Here is a tiny trained network, its code and every weight. The questions are about switching its units off for an input and a class, where a switched-off unit gives its printed mean instead of its output.

import numpy as np


def w(rows, s, z=0):
    codes = np.array(rows[::2]) - 128.0
    scale = np.full(codes.shape[1], s)
    scale[-1] = z or s
    return codes * scale


def norm(h):
    return h / np.sqrt((h * h).mean(-1, keepdims=True) + 1e-5)


def f(y):
    return y / 2 * (1 + np.tanh(0.7978845608 * (y + 0.044715 * y**3)))


def log_softmax(a):
    a = a - a.max(-1, keepdims=True)
    return a - np.log(np.exp(a).sum(-1, keepdims=True))


def net(x, mask):
    res = np.array(x, float).reshape(1, 6) / 4 @ E
    u = 0
    for l in range(3):
        y = f(norm(res) @ A[l][:, :-1].T + A[l][:, -1])
        res = res + np.where(mask[u : u + 9], y, B[l][:, -1]) @ B[l][:, :-1]
        u += 9
    return log_softmax(norm(res)[-1] @ U[:, :-1].T + U[:, -1])


A, B = {}, {}
E = w([
[127,125,126,128,129,131],'x0',
[211,115,244,83,188,67],'x1',
[102,37,158,52,61,111],'x2',
[128,126,129,134,126,123],'x3',
[128,121,120,123,134,133],'x4',
[251,89,172,158,86,207],'x5',
],0.013)
A[0] = w([
[108,102,98,127,56,150,26],'L0N1',
[70,137,77,116,87,104,50],'L0N2',
[85,112,122,61,114,84,51],'L0N3',
[157,167,48,169,41,192,63],'L0N4',
[100,137,142,141,203,55,4],'L0N5',
[151,169,76,149,222,96,90],'L0N6',
[1,181,71,126,103,114,197],'L0N7',
[155,207,144,154,161,104,113],'L0N8',
[106,142,119,78,203,30,86],'L0N9',
],0.012,0.004)
B[0] = w([
[99,151,171,101,77,144,155],'L0N1',
[163,86,75,74,79,103,170],'L0N2',
[99,64,166,130,166,94,166],'L0N3',
[82,85,176,193,173,196,200],'L0N4',
[118,182,198,118,113,207,174],'L0N5',
[163,225,146,131,64,176,192],'L0N6',
[247,109,92,100,165,86,254],'L0N7',
[134,175,95,104,103,162,185],'L0N8',
[40,170,172,124,136,150,209],'L0N9',
],0.012,0.01)
A[1] = w([
[160,209,90,200,172,150,2],'L1N1',
[175,194,105,124,148,142,125],'L1N2',
[108,145,15,105,112,88,145],'L1N3',
[200,165,108,98,176,4,151],'L1N4',
[141,80,134,104,124,51,24],'L1N5',
[215,139,143,112,135,97,98],'L1N6',
[100,181,130,160,159,113,24],'L1N7',
[136,51,142,95,76,123,131],'L1N8',
[98,100,91,118,56,167,79],'L1N9',
],0.014,0.006)
B[1] = w([
[72,27,120,79,113,85,216],'L1N1',
[167,113,91,89,227,165,230],'L1N2',
[233,82,162,132,127,104,196],'L1N3',
[98,88,138,149,115,253,254],'L1N4',
[130,170,88,92,90,83,172],'L1N5',
[188,88,75,149,145,74,212],'L1N6',
[137,146,156,110,73,131,139],'L1N7',
[123,169,153,71,39,150,216],'L1N8',
[110,206,158,121,71,187,150],'L1N9',
],0.011,0.0073)
A[2] = w([
[142,57,75,116,131,76,190],'L2N1',
[190,98,73,250,248,168,91],'L2N2',
[117,27,198,93,160,80,142],'L2N3',
[198,90,61,44,140,120,144],'L2N4',
[116,117,15,63,120,113,55],'L2N5',
[71,208,106,115,58,159,34],'L2N6',
[67,128,84,193,167,210,85],'L2N7',
[245,104,58,68,125,59,232],'L2N8',
[41,88,183,107,130,46,4],'L2N9',
],0.013,0.0034)
B[2] = w([
[139,196,204,60,114,163,175],'L2N1',
[78,121,2,196,219,126,231],'L2N2',
[67,147,99,109,74,77,172],'L2N3',
[151,128,161,165,101,55,229],'L2N4',
[169,128,182,168,80,94,157],'L2N5',
[184,135,161,143,161,186,158],'L2N6',
[74,99,146,99,77,131,164],'L2N7',
[199,159,157,131,149,47,252],'L2N8',
[47,108,7,180,206,99,150],'L2N9',
],0.013)
U = w([
[208,129,76,171,218,86,175],'0',
[186,97,197,89,65,46,236],'1',
[124,209,184,76,188,182,90],'2',
[2,113,134,84,146,77,6],'3',
[67,56,76,193,164,202,144],'4',
[126,77,190,114,46,231,62],'5',
],0.025,0.0024)

Each question gives the input, the list of numbers given to net, and the class t.
The units are the neurons (one row each of A and B). Each row of codes is followed by its name. A weight is (code - 128) times the scale printed after its matrix; where a second scale follows, it is the last column's (A, B and U).
mask holds one flag per neuron, layer by layer. A switched-off neuron (its flag False) gives its mean, the last column of its row in B, instead of its output. The means were averaged over made-up inputs and are rounded, as every weight is.
A unit's drop is (log p(t) with every unit on - log p(t) with that unit switched off) / (log p(t) with every unit on - log p(t) with every unit switched off).
most important unit: the unit with the biggest drop
top k neurons: the k neurons with the biggest drops, biggest first
k most important neurons of layer l: the k neurons of layer l with the biggest drops, biggest first
drop when u is switched off: that unit's drop, to one decimal
input [-2,-2,2,-4,7,7], class 5: most important unit => L2N2
input [4,0,-5,8,0,4], class 4: top 2 neurons => (L0N7; L0N4)
input [-4,-5,8,3,-6,1], class 5: top 3 neurons => (L0N1; L1N9; L2N8)
input [-2,3,1,4,-4,-2], class 3: 2 most important neurons of layer 0 => (L0N6; L0N3)
input [-2,-6,1,-6,1,2], class 5: 3 most important neurons of layer 0 => (L0N1; L0N4; L0N2)
input [6,1,1,5,-3,-4], class 3: top 2 neurons => (L0N9; L0N3)
input [2,-3,1,7,-7,0], class 1: top 2 neurons => (L0N7; L0N2)
input [5,-8,-1,-8,4,-7], class 0: top 2 neurons => (L0N7; L2N2)
input [4,1,-7,8,7,-4], class 2: top 3 neurons => (L0N5; L0N6; L0N9)
input [0,0,-8,-6,-5,8], class 4: 2 most important neurons of layer 0 => (L0N7; L0N4)
input [1,-7,1,-3,-6,2], class 5: top 2 neurons => (L0N1; L0N4)
input [3,0,4,1,-3,3], class 5: top 2 neurons => (L0N7; L2N8)
input [-2,5,8,-2,8,0], class 3: top 2 neurons => (L0N7; L2N9)
input [1,0,-5,0,6,4], class 4: top 2 neurons => (L0N7; L0N4)
input [3,-5,-7,-5,5,1], class 4: most important unit => L0N4
input [-8,0,-7,-5,5,3], class 4: 2 most important neurons of layer 0 => (L0N7; L0N4)
input [8,-7,4,-5,-8,-1], class 1: drop when L0N7 is switched off => 1.4
input [5,-1,3,-4,-8,2], class 5: drop when L0N7 is switched off => 0.2
input [3,4,1,4,1,-2], class 3: drop when L2N9 is switched off => 0.1
input [5,-7,-2,6,5,-5], class 0: most important unit => L0N7
input [3,-6,-2,5,3,-8], class 0: drop when L2N2 is switched off => 0.1
input [3,0,3,1,3,7], class 5: 2 most important neurons of layer 2 => (L2N8; L2N4)
input [-6,-8,1,-5,-3,-4], class 1: 2 most important neurons of layer 0 => (L0N2; L0N1)
